Below are the code and all the weights of a small trained network. Each question names an input and a target symbol and asks about switching units off, where a switched-off unit gives its printed mean instead of its output.

import numpy as np


def w(rows, s, z=0):
    codes = np.array(rows[::2]) - 128.0
    scale = np.full(codes.shape[1], s)
    scale[-1] = z or s
    return codes * scale


def norm(h):
    return h / np.sqrt((h * h).mean(-1, keepdims=True) + 1e-5)


def f(y):
    return y / 2 * (1 + np.tanh(0.7978845608 * (y + 0.044715 * y**3)))


def softmax(a):
    e = np.exp(a - a.max(-1, keepdims=True))
    return e / e.sum(-1, keepdims=True)


def log_softmax(a):
    a = a - a.max(-1, keepdims=True)
    return a - np.log(np.exp(a).sum(-1, keepdims=True))


def net(x, mask):
    ids = ['ζλξστω'.index(c) for c in x.split()]
    T = len(ids)
    res = E[ids] + P[:T]
    u = 0
    for l in range(2):
        r = norm(res)
        for j in range(2):
            rows = slice(2 * j, 2 * j + 2)
            q, k, v = (r @ M[l][rows].T for M in (Q, K, V))
            z = softmax(np.where(np.tri(T) > 0, q @ k.T / 2**0.5, -1e9)) @ v
            o = O[l][rows]
            res = res + np.where(mask[u + j], z, o[:, -1]) @ o[:, :-1]
        u += 2
        y = f(norm(res) @ A[l][:, :-1].T + A[l][:, -1])
        res = res + np.where(mask[u : u + 4], y, B[l][:, -1]) @ B[l][:, :-1]
        u += 4
    return log_softmax(norm(res)[-1] @ U[:, :-1].T + U[:, -1])


Q, K, V, O, A, B = {}, {}, {}, {}, {}, {}
E = w([
[128,166,212,84,67],'ζ',
[157,2,130,106,139],'λ',
[192,122,166,114,201],'ξ',
[125,113,169,66,107],'σ',
[166,88,40,82,195],'τ',
[159,162,51,134,61],'ω',
],0.019)
P = w([
[184,119,176,1,85],'0',
[101,134,142,64,96],'1',
[110,129,150,69,112],'2',
[180,116,165,87,100],'3',
[151,102,168,105,119],'4',
[132,126,151,136,122],'5',
[154,115,153,151,124],'6',
[161,98,150,166,128],'7',
[170,120,149,177,136],'8',
[183,92,137,188,124],'9',
],0.0099)
Q[0] = w([
[107,143,140,87,153],'0.h1',
[62,166,78,89,123],'0.h1',
[2,136,123,137,203],'0.h2',
[98,92,146,175,135],'0.h2',
],0.027)
K[0] = w([
[164,67,130,39,153],'0.h1',
[231,242,125,53,108],'0.h1',
[95,215,147,7,10],'0.h2',
[37,159,139,163,71],'0.h2',
],0.019)
V[0] = w([
[143,108,41,108,191],'0.h1',
[119,141,188,118,142],'0.h1',
[211,138,153,130,221],'0.h2',
[125,106,4,66,202],'0.h2',
],0.021)
O[0] = w([
[157,135,114,111,51,130],'0.h1',
[131,146,149,176,164,124],'0.h1',
[213,220,158,81,123,238],'0.h2',
[191,116,163,249,132,249],'0.h2',
],0.015,0.013)
A[0] = w([
[104,102,172,74,135,115],'0.n1',
[126,167,152,147,71,54],'0.n2',
[48,212,164,165,102,5],'0.n3',
[98,96,6,120,134,7],'0.n4',
],0.022,0.0028)
B[0] = w([
[123,95,143,202,160,225],'0.n1',
[86,91,132,105,100,253],'0.n2',
[251,138,151,137,126,135],'0.n3',
[42,133,35,117,135,189],'0.n4',
],0.02,0.0054)
Q[1] = w([
[152,215,235,224,30],'1.h1',
[54,250,209,102,106],'1.h1',
[121,175,127,137,126],'1.h2',
[132,177,171,156,98],'1.h2',
],0.014)
K[1] = w([
[252,99,163,53,129],'1.h1',
[111,51,149,75,75],'1.h1',
[131,103,145,119,111],'1.h2',
[162,114,114,124,98],'1.h2',
],0.019)
V[1] = w([
[153,91,106,136,121],'1.h1',
[108,106,115,106,111],'1.h1',
[198,102,2,92,148],'1.h2',
[56,199,125,161,73],'1.h2',
],0.029)
O[1] = w([
[105,79,105,153,101,196],'1.h1',
[131,122,81,158,150,59],'1.h1',
[67,203,154,200,36,36],'1.h2',
[252,145,88,153,179,2],'1.h2',
],0.017,0.0083)
A[1] = w([
[131,157,8,130,147,2],'1.n1',
[42,128,82,226,230,71],'1.n2',
[137,66,154,147,63,177],'1.n3',
[125,130,250,254,248,199],'1.n4',
],0.019,0.0016)
B[1] = w([
[82,167,66,114,53,148],'1.n1',
[151,126,223,185,200,187],'1.n2',
[185,66,126,112,101,218],'1.n3',
[154,167,4,103,117,253],'1.n4',
],0.026,0.014)
U = w([
[169,113,119,147,215,152],'ζ',
[42,138,89,156,49,123],'λ',
[142,255,175,58,115,16],'ξ',
[168,116,21,25,153,205],'σ',
[183,55,152,152,51,1],'τ',
[210,177,86,255,94,192],'ω',
],0.0079,0.0032)

Each question gives the input, a string of symbols that net reads in full, and the target symbol t.
The units are the heads (2 rows each of Q, K, V and O) and the neurons (one row each of A and B). Each row of codes is followed by its name. A weight is (code - 128) times the scale printed after its matrix; where a second scale follows, it is the last column's (O, A, B and U).
mask holds one flag per unit, layer by layer, with each layer's heads first. A switched-off unit (its flag False) gives its mean, the last column of its rows in O or B, instead of its output. The means were averaged over made-up inputs and are rounded, as every weight is.
A unit's drop is (log p(t) with every unit on - log p(t) with that unit switched off) / (log p(t) with every unit on - log p(t) with every unit switched off).
The circuit of an input: a set's keep is (log p(t) with only the set's units on - log p(t) with every unit switched off) / (log p(t) with every unit on - log p(t) with every unit switched off). Starting from all 12 units, units are removed one at a time, each time the one whose removal leaves the highest keep (on an exact tie, the one counted first), for as long as the keep stays at least 0.8.
circuit, biggest first: the units of the circuit, biggest drop first
k most important neurons: the k neurons with the biggest drops, biggest first
k most important neurons of layer l: the k neurons of layer l with the biggest drops, biggest first
heads that matter: for each layer, one digit per head in row order, 1 if its drop is at least 0.15 and else 0, layers parted by /
input λ ζ σ ξ ω σ ξ, target ξ: 2 most important neurons -> [1.n4; 1.n3]
input τ τ λ σ ω σ σ σ ζ, target τ: 2 most important neurons -> [1.n4; 0.n2]
input σ σ σ, target ζ: circuit, biggest first -> [0.h2; 1.n2; 0.n1]
input σ σ σ ω, target λ: 2 most important neurons -> [0.n4; 1.n1]
input ω σ τ σ, target ω: heads that matter -> 01 / 00
input σ σ ω σ σ σ σ ζ, target σ: circuit, biggest first -> [0.h2]
input λ σ ω ω σ σ σ λ σ, target τ: circuit, biggest first -> [1.n4; 0.h1]
input ω σ σ σ σ σ λ σ, target τ: 2 most important neurons of layer 1 -> [1.n4; 1.n3]
input τ σ σ σ ξ σ σ, target ξ: circuit, biggest first -> [0.h2; 1.n4]
input λ σ σ, target λ: circuit, biggest first -> [1.h2; 0.h1]
input ω ω λ, target ω: heads that matter -> 01 / 01
input σ ζ σ λ ω λ ζ ω ω, target τ: heads that matter -> 00 / 00
input σ σ σ σ ζ, target σ: 2 most important neurons of layer 1 -> [1.n4; 1.n2]
input τ σ τ, target ω: heads that matter -> 11 / 00
input τ σ λ, target τ: 2 most important neurons -> [1.n4; 0.n1]
input σ τ σ ζ λ σ σ σ ω, target τ: most important neuron -> [1.n4]
input σ σ σ σ σ, target ζ: heads that matter -> 01 / 00
input τ τ λ τ, target τ: 2 most important neurons of layer 1 -> [1.n3; 1.n4]
input ξ σ ζ σ σ, target ξ: 2 most important neurons -> [1.n3; 0.n1]
input ω σ λ λ ζ σ ω ω ζ, target τ: 3 most important neurons -> [1.n4; 1.n3; 0.n4]
